Here is a tiny trained network, its code and every weight. The questions are about switching its units off for an input and a class, where a switched-off unit gives its printed mean instead of its output.

import numpy as np


def w(rows, s, z=0):
    codes = np.array(rows[::2]) - 128.0
    scale = np.full(codes.shape[1], s)
    scale[-1] = z or s
    return codes * scale


def f(y):
    return np.maximum(y, 0)


def log_softmax(a):
    a = a - a.max(-1, keepdims=True)
    return a - np.log(np.exp(a).sum(-1, keepdims=True))


def net(x, mask):
    res = np.array(x, float).reshape(1, 2) / 4 @ E
    y = f(res @ A[0][:, :-1].T + A[0][:, -1])
    res = res + np.where(mask, y, B[0][:, -1]) @ B[0][:, :-1]
    return log_softmax(res[-1] @ U[:, :-1].T + U[:, -1])


A, B = {}, {}
E = w([
[140,198,21,46,38,31],'x0',
[180,18,3,173,211,114],'x1',
],0.011)
A[0] = w([
[92,172,134,106,84,113,117],'N1',
[155,121,4,102,125,120,132],'N2',
[107,159,246,125,110,146,185],'N3',
[110,167,238,101,91,135,77],'N4',
[146,62,85,166,176,161,255],'N5',
[132,162,152,101,116,145,187],'N6',
[105,137,215,137,97,116,95],'N7',
],0.019,0.0063)
B[0] = w([
[240,140,106,147,92,109,200],'N1',
[107,196,46,200,98,149,245],'N2',
[6,108,128,114,135,188,252],'N3',
[22,181,129,74,164,89,239],'N4',
[194,202,39,200,123,134,236],'N5',
[131,78,134,114,52,139,182],'N6',
[100,163,186,157,225,133,203],'N7',
],0.023)
U = w([
[157,117,96,143,149,177,25],'0',
[60,92,173,38,142,124,249],'1',
[200,123,161,82,189,118,10],'2',
[124,168,72,146,122,104,222],'3',
[174,86,137,82,139,130,2],'4',
[115,166,120,53,162,143,3],'5',
[248,87,113,104,63,105,83],'6',
],0.013,0.0035)

Each question gives the input, the list of numbers given to net, and the class t.
The units are the neurons (one row each of A and B). Each row of codes is followed by its name. A weight is (code - 128) times the scale printed after its matrix; where a second scale follows, it is the last column's (A, B and U).
mask holds one flag per neuron, in row order. A switched-off neuron (its flag False) gives its mean, the last column of its row in B, instead of its output. The means were averaged over made-up inputs and are rounded, as every weight is.
A unit's drop is (log p(t) with every unit on - log p(t) with that unit switched off) / (log p(t) with every unit on - log p(t) with every unit switched off).
The circuit of an input: a set's keep is (log p(t) with only the set's units on - log p(t) with every unit switched off) / (log p(t) with every unit on - log p(t) with every unit switched off). Starting from all 7 units, units are removed one at a time, each time the one whose removal leaves the highest keep (on an exact tie, the one counted first), for as long as the keep stays at least 0.8.
units of the circuit, in order: the units of the circuit, biggest drop first
k most important neurons: the k neurons with the biggest drops, biggest first
drop of u: that unit's drop, to one decimal
input [1,-2], class 1: units of the circuit, in order -> [N5]
input [-8,-1], class 5: units of the circuit, in order -> [N5; N2; N3]
input [5,-1], class 6: units of the circuit, in order -> [N4; N3; N7]
input [7,-6], class 5: units of the circuit, in order -> [N1; N5; N4; N2]
input [8,-4], class 6: units of the circuit, in order -> [N1; N3]
input [8,-3], class 6: 2 most important neurons -> [N1; N3]
input [0,-2], class 1: 2 most important neurons -> [N5; N2]
input [-7,-1], class 5: drop of N2 -> 0.5
input [2,-4], class 1: drop of N5 -> 0.2
input [6,-8], class 1: drop of N5 -> 0.1
